Below are the code and all the weights of a small trained network. Each question names an input and a class and asks about switching units off, where a switched-off unit gives its printed mean instead of its output.

import numpy as np


def w(rows, s, z=0):
    codes = np.array(rows[::2]) - 128.0
    scale = np.full(codes.shape[1], s)
    scale[-1] = z or s
    return codes * scale


def f(y):
    return y / 2 * (1 + np.tanh(0.7978845608 * (y + 0.044715 * y**3)))


def log_softmax(a):
    a = a - a.max(-1, keepdims=True)
    return a - np.log(np.exp(a).sum(-1, keepdims=True))


def net(x, mask):
    res = np.array(x, float).reshape(1, 6) / 4 @ E
    y = f(res @ A[0][:, :-1].T + A[0][:, -1])
    res = res + np.where(mask, y, B[0][:, -1]) @ B[0][:, :-1]
    return log_softmax(res[-1] @ U[:, :-1].T + U[:, -1])


A, B = {}, {}
E = w([
[143,197,196,145],'x0',
[153,116,117,140],'x1',
[237,139,61,111],'x2',
[126,60,111,142],'x3',
[127,124,166,27],'x4',
[121,116,254,149],'x5',
],0.0075)
A[0] = w([
[157,133,137,123,175],'N1',
[109,154,111,114,60],'N2',
[66,135,109,146,146],'N3',
[112,112,142,202,134],'N4',
[150,199,181,166,115],'N5',
[110,163,110,111,95],'N6',
[149,49,52,95,194],'N7',
[199,95,134,141,179],'N8',
[74,89,185,62,201],'N9',
[151,154,189,94,174],'N10',
[89,169,111,56,110],'N11',
[116,138,120,130,47],'N12',
[58,93,129,99,253],'N13',
[132,115,143,165,62],'N14',
[83,170,173,165,73],'N15',
[102,144,117,145,145],'N16',
[133,165,113,186,238],'N17',
[93,146,110,122,218],'N18',
[36,168,133,141,170],'N19',
[65,201,116,71,178],'N20',
[40,10,194,24,160],'N21',
[120,126,98,99,66],'N22',
[85,119,206,94,98],'N23',
[28,127,132,230,134],'N24',
[195,142,146,139,80],'N25',
[126,162,131,97,151],'N26',
[152,154,117,93,195],'N27',
[64,89,109,178,145],'N28',
[131,74,83,133,63],'N29',
[189,144,161,135,228],'N30',
[171,177,195,172,56],'N31',
[137,98,166,168,210],'N32',
[143,95,73,126,148],'N33',
[138,82,72,121,158],'N34',
],0.013,0.0034)
B[0] = w([
[114,114,133,140,147],'N1',
[145,137,131,126,123],'N2',
[114,122,150,123,157],'N3',
[100,195,97,79,171],'N4',
[155,100,112,134,193],'N5',
[148,131,151,125,130],'N6',
[96,90,63,69,232],'N7',
[104,107,113,147,169],'N8',
[113,163,195,170,213],'N9',
[123,81,163,167,185],'N10',
[149,184,148,107,154],'N11',
[145,129,121,126,117],'N12',
[92,136,155,142,197],'N13',
[123,165,105,111,131],'N14',
[90,146,107,103,180],'N15',
[126,118,146,120,139],'N16',
[97,109,180,135,183],'N17',
[123,118,148,128,156],'N18',
[96,137,158,134,189],'N19',
[139,159,191,127,169],'N20',
[113,177,252,242,254],'N21',
[151,138,109,113,137],'N22',
[129,102,130,178,199],'N23',
[53,112,157,67,224],'N24',
[119,114,118,166,153],'N25',
[137,134,163,135,143],'N26',
[117,107,151,123,165],'N27',
[103,94,158,124,181],'N28',
[141,89,99,109,160],'N29',
[98,96,162,175,184],'N30',
[175,113,68,135,186],'N31',
[80,169,111,111,177],'N32',
[119,69,103,113,182],'N33',
[123,69,99,100,188],'N34',
],0.026,0.0088)
U = w([
[88,136,242,2,188],'0',
[207,74,178,123,79],'1',
[7,81,107,134,146],'2',
[176,202,106,104,9],'3',
[194,185,127,50,3],'4',
[174,80,70,71,224],'5',
[113,162,181,201,170],'6',
[84,125,87,192,166],'7',
],0.0094,0.0045)

Each question gives the input, the list of numbers given to net, and the class t.
The units are the neurons (one row each of A and B). Each row of codes is followed by its name. A weight is (code - 128) times the scale printed after its matrix; where a second scale follows, it is the last column's (A, B and U).
mask holds one flag per neuron, in row order. A switched-off neuron (its flag False) gives its mean, the last column of its row in B, instead of its output. The means were averaged over made-up inputs and are rounded, as every weight is.
A unit's drop is (log p(t) with every unit on - log p(t) with that unit switched off) / (log p(t) with every unit on - log p(t) with every unit switched off).
The circuit of an input: a set's keep is (log p(t) with only the set's units on - log p(t) with every unit switched off) / (log p(t) with every unit on - log p(t) with every unit switched off). Starting from the 12 units with the biggest drops (on a tie, the unit counted first), units are removed one at a time, each time the one whose removal leaves the highest keep (on an exact tie, the one counted first), for as long as the keep stays at least 0.8.
circuit, biggest first: the units of the circuit, biggest drop first
top k neurons: the k neurons with the biggest drops, biggest first
drop of u: that unit's drop, to one decimal
input [-2,-5,-7,0,-3,5], class 0: circuit, biggest first => [N24]
input [0,-4,7,-4,-5,-5], class 5: circuit, biggest first => [N21; N24; N9]
input [0,6,-2,7,-8,4], class 0: circuit, biggest first => [N24; N4]
input [5,1,4,5,-4,2], class 7: top 3 neurons => [N24; N21; N7]
input [7,0,3,1,-6,5], class 2: top 2 neurons => [N21; N17]
input [7,1,8,-7,-4,3], class 7: top 2 neurons => [N21; N31]
input [4,3,2,-2,-5,-4], class 7: circuit, biggest first => [N21; N24; N7]
input [1,-8,7,1,1,2], class 1: top 2 neurons => [N24; N21]
input [6,3,6,3,1,-1], class 7: top 2 neurons => [N24; N21]
input [6,-7,-3,4,-5,1], class 0: top 2 neurons => [N24; N7]
input [6,-2,-8,-8,-6,7], class 2: top 4 neurons => [N23; N31; N5; N15]
input [4,-8,6,-7,1,0], class 1: top 2 neurons => [N21; N9]
input [8,1,8,4,-4,6], class 7: top 2 neurons => [N21; N31]
input [3,3,-8,-1,2,1], class 6: circuit, biggest first => [N21]
input [-6,0,-8,3,4,-6], class 6: top 2 neurons => [N21; N9]
input [1,-1,-2,-7,1,-8], class 0: drop of N6 => 0.0
input [6,-7,5,-5,5,0], class 1: drop of N5 => 0.1
input [4,-7,5,-7,-5,1], class 1: drop of N9 => 0.2
input [5,1,3,4,2,4], class 6: drop of N33 => 0.2
